Below are the code and all the weights of a small trained network. Each question names an input and a class and asks about switching units off, where a switched-off unit gives its printed mean instead of its output.

import numpy as np


def w(rows, s, z=0):
    codes = np.array(rows[::2]) - 128.0
    scale = np.full(codes.shape[1], s)
    scale[-1] = z or s
    return codes * scale


def norm(h):
    return h / np.sqrt((h * h).mean(-1, keepdims=True) + 1e-5)


def f(y):
    return np.maximum(y, 0)


def log_softmax(a):
    a = a - a.max(-1, keepdims=True)
    return a - np.log(np.exp(a).sum(-1, keepdims=True))


def net(x, mask):
    res = np.array(x, float).reshape(1, 6) / 4 @ E
    u = 0
    for l in range(3):
        y = f(norm(res) @ A[l][:, :-1].T + A[l][:, -1])
        res = res + np.where(mask[u : u + 10], y, B[l][:, -1]) @ B[l][:, :-1]
        u += 10
    return log_softmax(norm(res)[-1] @ U[:, :-1].T + U[:, -1])


A, B = {}, {}
E = w([
[179,28,204,86],'x0',
[54,22,97,117],'x1',
[125,124,129,130],'x2',
[130,127,131,128],'x3',
[127,129,126,128],'x4',
[85,53,247,254],'x5',
],0.0051)
A[0] = w([
[207,103,75,134,5],'0.n0',
[166,146,67,235,91],'0.n1',
[194,101,103,125,129],'0.n2',
[115,196,143,130,170],'0.n3',
[255,143,150,153,45],'0.n4',
[181,114,60,104,45],'0.n5',
[102,46,90,126,206],'0.n6',
[238,182,180,139,82],'0.n7',
[151,189,144,180,152],'0.n8',
[228,113,231,89,163],'0.n9',
],0.0098,0.002)
B[0] = w([
[95,190,149,44,148],'0.n0',
[104,104,84,135,183],'0.n1',
[58,119,231,68,161],'0.n2',
[77,46,138,125,189],'0.n3',
[176,83,90,185,199],'0.n4',
[75,168,153,90,177],'0.n5',
[198,124,60,83,218],'0.n6',
[132,78,47,166,225],'0.n7',
[146,106,123,88,204],'0.n8',
[61,86,125,2,253],'0.n9',
],0.0071,0.0056)
A[1] = w([
[110,130,112,55,9],'1.n0',
[92,130,77,74,201],'1.n1',
[7,136,62,167,178],'1.n2',
[116,142,49,50,36],'1.n3',
[113,90,98,91,188],'1.n4',
[88,1,60,111,131],'1.n5',
[31,106,55,53,103],'1.n6',
[107,230,79,111,197],'1.n7',
[58,240,93,188,216],'1.n8',
[131,128,89,127,19],'1.n9',
],0.0079,0.0012)
B[1] = w([
[189,254,131,156,172],'1.n0',
[57,102,149,92,199],'1.n1',
[156,93,154,50,188],'1.n2',
[149,190,176,162,203],'1.n3',
[118,156,133,194,193],'1.n4',
[188,160,147,134,255],'1.n5',
[165,122,140,184,233],'1.n6',
[104,101,167,101,166],'1.n7',
[145,61,160,19,162],'1.n8',
[88,120,132,149,142],'1.n9',
],0.0069,0.0095)
A[2] = w([
[149,163,179,7,253],'2.n0',
[144,166,70,98,141],'2.n1',
[162,163,95,105,103],'2.n2',
[153,99,142,178,139],'2.n3',
[219,110,1,167,242],'2.n4',
[73,54,203,205,157],'2.n5',
[164,131,229,85,158],'2.n6',
[161,132,237,84,124],'2.n7',
[170,113,32,90,146],'2.n8',
[123,88,223,181,151],'2.n9',
],0.0082,0.0034)
B[2] = w([
[104,86,125,203,244],'2.n0',
[225,93,253,142,151],'2.n1',
[107,88,161,106,148],'2.n2',
[158,154,102,140,156],'2.n3',
[154,108,137,227,179],'2.n4',
[151,221,140,63,171],'2.n5',
[130,127,61,185,206],'2.n6',
[58,167,37,96,198],'2.n7',
[171,85,177,127,157],'2.n8',
[108,170,139,122,173],'2.n9',
],0.0073,0.011)
U = w([
[208,104,200,171,129],'0',
[77,64,100,68,129],'1',
[124,251,190,75,3],'2',
[121,165,85,187,187],'3',
[109,140,119,177,233],'4',
[122,166,85,186,48],'5',
],0.012,0.0016)

Each question gives the input, the list of numbers given to net, and the class t.
The units are the neurons (one row each of A and B). Each row of codes is followed by its name. A weight is (code - 128) times the scale printed after its matrix; where a second scale follows, it is the last column's (A, B and U).
mask holds one flag per neuron, layer by layer. A switched-off neuron (its flag False) gives its mean, the last column of its row in B, instead of its output. The means were averaged over made-up inputs and are rounded, as every weight is.
A unit's drop is (log p(t) with every unit on - log p(t) with that unit switched off) / (log p(t) with every unit on - log p(t) with every unit switched off).
The circuit of an input: a set's keep is (log p(t) with only the set's units on - log p(t) with every unit switched off) / (log p(t) with every unit on - log p(t) with every unit switched off). Starting from the 12 units with the biggest drops (on a tie, the unit counted first), units are removed one at a time, each time the one whose removal leaves the highest keep (on an exact tie, the one counted first), for as long as the keep stays at least 0.8.
circuit, biggest first: the units of the circuit, biggest drop first
most important unit: the unit with the biggest drop
k most important neurons: the k neurons with the biggest drops, biggest first
top k neurons in layer l: the k neurons of layer l with the biggest drops, biggest first
input [-7,5,-1,1,-5,2], class 1: most important unit	1.n2
input [-7,-5,-2,0,-3,2], class 1: top 3 neurons in layer 0	(0.n6 0.n9 0.n4)
input [-4,-4,-3,-4,-3,8], class 2: circuit, biggest first	(2.n5 2.n0)
input [-8,-8,3,3,-6,-8], class 0: 3 most important neurons	(2.n1 0.n9 2.n7)
input [7,6,8,7,-1,1], class 5: top 2 neurons in layer 0	(0.n6 0.n3)
input [6,-3,5,3,2,4], class 1: 2 most important neurons	(0.n9 1.n3)
input [-2,6,-2,3,1,3], class 0: 2 most important neurons	(0.n6 0.n9)
input [-5,1,2,-3,-5,-7], class 2: top 3 neurons in layer 0	(0.n7 0.n4 0.n5)
input [4,1,-2,8,-7,-1], class 3: top 2 neurons in layer 2	(2.n6 2.n0)
input [3,4,3,1,6,7], class 2: top 2 neurons in layer 0	(0.n7 0.n4)
input [-2,-3,1,-1,5,6], class 2: 2 most important neurons	(2.n5 0.n6)
input [-6,3,1,2,-4,-7], class 2: circuit, biggest first	(2.n1 2.n6)
input [5,-8,2,-8,-4,-7], class 0: circuit, biggest first	(2.n1 2.n0 2.n5)
input [5,6,-1,2,6,-6], class 0: circuit, biggest first	(0.n9 2.n8)
input [7,0,-7,4,8,8], class 2: top 4 neurons in layer 2	(2.n5 2.n9 2.n0 2.n4)
input [8,4,2,-2,2,6], class 1: most important unit	2.n4
input [3,-1,8,-8,5,5], class 3: top 2 neurons in layer 2	(2.n6 2.n7)
input [-7,-6,3,2,3,6], class 1: circuit, biggest first	(1.n8 1.n3 1.n5)
input [-6,8,-1,-2,5,7], class 0: circuit, biggest first	(2.n7 0.n9 1.n2 2.n6)
input [3,8,8,3,8,0], class 0: 2 most important neurons	(0.n6 2.n7)
input [2,3,-7,-8,-7,3], class 3: 4 most important neurons	(0.n7 0.n4 0.n6 2.n1)
input [5,5,-7,-1,-5,0], class 5: most important unit	0.n7
input [6,4,-7,-5,-6,-3], class 5: circuit, biggest first	(1.n2 1.n8 1.n0)
input [-6,7,-5,-2,1,-8], class 2: circuit, biggest first	(1.n3 2.n6 2.n1)
input [-6,6,8,-3,6,-8], class 2: circuit, biggest first	(1.n3 2.n1 2.n6)
input [-1,1,6,2,5,7], class 2: circuit, biggest first	(2.n5 2.n0)
input [1,3,-8,5,3,8], class 2: 2 most important neurons	(2.n5 2.n0)
input [7,7,-4,-6,3,-6], class 0: top 2 neurons in layer 1	(1.n0 1.n7)
